Here is a tiny trained network, its code and every weight. The questions are about switching its units off for an input and a target symbol, where a switched-off unit gives its printed mean instead of its output.

import numpy as np


def w(rows, s, z=0):
    codes = np.array(rows[::2]) - 128.0
    scale = np.full(codes.shape[1], s)
    scale[-1] = z or s
    return codes * scale


def f(y):
    return y / 2 * (1 + np.tanh(0.7978845608 * (y + 0.044715 * y**3)))


def softmax(a):
    e = np.exp(a - a.max(-1, keepdims=True))
    return e / e.sum(-1, keepdims=True)


def log_softmax(a):
    a = a - a.max(-1, keepdims=True)
    return a - np.log(np.exp(a).sum(-1, keepdims=True))


def net(x, mask):
    ids = ['αβγδεζθλμξφω'.index(c) for c in x.split()]
    T = len(ids)
    res = E[ids] + P[:T]
    u = 0
    for l in range(3):
        q, k, v = (res @ M[l].T for M in (Q, K, V))
        z = softmax(np.where(np.tri(T) > 0, q @ k.T / 2**0.5, -1e9)) @ v
        res = res + np.where(mask[u], z, O[l][:, -1]) @ O[l][:, :-1]
        u += 1
        y = f(res @ A[l][:, :-1].T + A[l][:, -1])
        res = res + np.where(mask[u : u + 4], y, B[l][:, -1]) @ B[l][:, :-1]
        u += 4
    return log_softmax(res[-1] @ U[:, :-1].T + U[:, -1])


Q, K, V, O, A, B = {}, {}, {}, {}, {}, {}
E = w([
[120,174,112,182,84],'α',
[110,217,60,77,4],'β',
[117,149,122,220,48],'γ',
[71,181,186,192,93],'δ',
[43,88,184,254,111],'ε',
[189,154,32,13,160],'ζ',
[24,142,139,203,181],'θ',
[169,55,49,151,179],'λ',
[82,186,211,94,193],'μ',
[20,154,60,51,129],'ξ',
[24,158,210,53,101],'φ',
[136,90,254,150,205],'ω',
],0.0077)
P = w([
[169,240,119,224,142],'0',
[65,174,117,226,155],'1',
[17,116,121,192,166],'2',
[2,66,156,109,154],'3',
[10,54,158,84,151],'4',
[43,54,166,93,133],'5',
],0.0033)
Q[0] = w([
[46,234,181,43,3],'0.h0',
[3,33,191,219,217],'0.h0',
],0.0064)
K[0] = w([
[4,231,161,31,42],'0.h0',
[108,43,193,70,254],'0.h0',
],0.0074)
V[0] = w([
[29,242,172,46,92],'0.h0',
[203,245,4,148,3],'0.h0',
],0.004)
O[0] = w([
[46,254,169,104,109,253],'0.h0',
[243,232,27,171,68,212],'0.h0',
],0.0048,0.0006)
A[0] = w([
[124,171,102,155,202,252],'0.n0',
[73,141,96,53,131,195],'0.n1',
[76,139,127,85,52,143],'0.n2',
[77,170,187,254,149,254],'0.n3',
],0.0088,0.0037)
B[0] = w([
[117,69,113,11,9,177],'0.n0',
[69,159,93,107,155,159],'0.n1',
[81,213,122,199,167,158],'0.n2',
[95,77,147,99,2,254],'0.n3',
],0.0069,0.0078)
Q[1] = w([
[37,53,70,62,54],'1.h0',
[254,238,100,188,255],'1.h0',
],0.0069)
K[1] = w([
[112,105,151,79,254],'1.h0',
[188,170,72,167,15],'1.h0',
],0.0054)
V[1] = w([
[119,93,253,52,97],'1.h0',
[168,108,226,248,81],'1.h0',
],0.0072)
O[1] = w([
[159,88,254,83,188,254],'1.h0',
[199,132,198,216,130,66],'1.h0',
],0.0071,0.003)
A[1] = w([
[131,38,58,36,78,222],'1.n0',
[80,189,165,111,140,153],'1.n1',
[138,28,162,64,175,255],'1.n2',
[124,255,112,224,92,174],'1.n3',
],0.0055,0.0032)
B[1] = w([
[152,67,65,2,82,254],'1.n0',
[62,211,167,136,149,166],'1.n1',
[193,50,175,70,198,213],'1.n2',
[167,144,34,195,138,171],'1.n3',
],0.006,0.0055)
Q[2] = w([
[99,35,132,33,62],'2.h0',
[255,135,98,173,230],'2.h0',
],0.0065)
K[2] = w([
[133,90,124,90,255],'2.h0',
[187,124,125,122,15],'2.h0',
],0.0064)
V[2] = w([
[27,253,181,92,149],'2.h0',
[202,33,96,65,211],'2.h0',
],0.0055)
O[2] = w([
[18,254,173,50,125,100],'2.h0',
[199,31,52,83,223,250],'2.h0',
],0.0064,0.0025)
A[2] = w([
[133,116,229,254,69,184],'2.n0',
[120,160,43,218,66,252],'2.n1',
[82,240,150,169,54,195],'2.n2',
[198,18,149,208,144,251],'2.n3',
],0.0052,0.002)
B[2] = w([
[182,155,127,171,2,184],'2.n0',
[188,113,49,142,197,187],'2.n1',
[152,228,115,185,188,241],'2.n2',
[36,105,131,246,165,254],'2.n3',
],0.0072,0.0092)
U = w([
[185,151,120,123,151,79],'α',
[148,198,87,179,253,104],'β',
[168,141,83,175,82,122],'γ',
[179,169,187,123,86,219],'δ',
[90,98,184,170,78,3],'ε',
[207,115,47,20,77,109],'ζ',
[130,87,171,88,73,136],'θ',
[79,64,38,176,170,154],'λ',
[171,125,207,52,146,232],'μ',
[44,143,60,82,87,73],'ξ',
[81,175,193,140,183,93],'φ',
[123,117,205,171,220,184],'ω',
],0.0056,0.0031)

Each question gives the input, a string of symbols that net reads in full, and the target symbol t.
The units are the heads (2 rows each of Q, K, V and O) and the neurons (one row each of A and B). Each row of codes is followed by its name. A weight is (code - 128) times the scale printed after its matrix; where a second scale follows, it is the last column's (O, A, B and U).
mask holds one flag per unit, layer by layer, with each layer's heads first. A switched-off unit (its flag False) gives its mean, the last column of its rows in O or B, instead of its output. The means were averaged over made-up inputs and are rounded, as every weight is.
A unit's drop is (log p(t) with every unit on - log p(t) with that unit switched off) / (log p(t) with every unit on - log p(t) with every unit switched off).
The circuit of an input: a set's keep is (log p(t) with only the set's units on - log p(t) with every unit switched off) / (log p(t) with every unit on - log p(t) with every unit switched off). Starting from the 12 units with the biggest drops (on a tie, the unit counted first), units are removed one at a time, each time the one whose removal leaves the highest keep (on an exact tie, the one counted first), for as long as the keep stays at least 0.8.
circuit, biggest first: the units of the circuit, biggest drop first
most important unit: the unit with the biggest drop
top k neurons: the k neurons with the biggest drops, biggest first
top k neurons in layer l: the k neurons of layer l with the biggest drops, biggest first
drop of u: that unit's drop, to one decimal
input α γ γ ζ, target ζ: most important unit => 2.n3
input δ ε ζ γ, target ζ: circuit, biggest first => [0.n3 1.h0 2.n3 1.n0]
input ξ γ ξ γ ε, target ξ: circuit, biggest first => [0.n3 1.h0 2.h0 0.n1]
input λ γ ε, target λ: top 3 neurons => [0.n3 2.n3 0.n2]
input λ α β φ δ, target φ: top 3 neurons => [0.n2 2.n2 1.n1]
input δ δ λ γ δ, target λ: top 2 neurons => [0.n3 1.n2]
input ξ α δ, target ξ: top 2 neurons => [0.n3 0.n1]
input δ γ β δ α ε, target ε: top 3 neurons in layer 2 => [2.n0 2.n1 2.n2]
input γ γ γ ω γ α, target ω: top 2 neurons => [1.n2 2.n3]
input ξ λ δ μ δ δ, target μ: top 3 neurons => [2.n3 1.n2 0.n3]
input φ α ξ, target ξ: top 3 neurons => [0.n1 1.n0 0.n0]
input β γ ω α, target ω: top 2 neurons in layer 0 => [0.n2 0.n3]
input ζ θ ξ μ ξ θ, target ξ: top 3 neurons in layer 0 => [0.n3 0.n1 0.n2]
input θ γ θ μ δ β, target β: most important unit => 0.n2
input ω ω θ ε, target ω: top 4 neurons => [1.n2 2.n3 0.n2 0.n0]
input λ β γ λ θ, target λ: top 3 neurons => [0.n3 0.n2 2.n3]
input ζ γ δ β δ β, target β: top 2 neurons => [0.n2 2.n2]
input ζ δ λ γ δ, target λ: top 3 neurons in layer 1 => [1.n0 1.n2 1.n1]
input φ θ α ζ γ, target ζ: top 2 neurons in layer 1 => [1.n0 1.n2]
input γ λ ζ γ λ θ, target λ: most important unit => 2.h0
input γ δ λ α, target λ: top 2 neurons in layer 1 => [1.n2 1.n1]
input γ α φ γ γ, target φ: top 3 neurons in layer 0 => [0.n2 0.n1 0.n0]
input γ λ ω γ, target ω: top 3 neurons => [1.n2 2.n3 0.n2]
input γ δ ξ γ α, target ξ: drop of 0.n3 => 0.2
input γ δ δ γ, target δ: drop of 1.n2 => 0.1
input ε ω γ γ, target ω: drop of 0.n1 => 0.0
input δ ε φ ε δ, target φ: drop of 0.n1 => 0.2
input δ γ γ ε, target ε: top 2 neurons in layer 2 => [2.n0 2.n3]
input ε ω ε, target ω: top neuron in layer 1 => [1.n2]
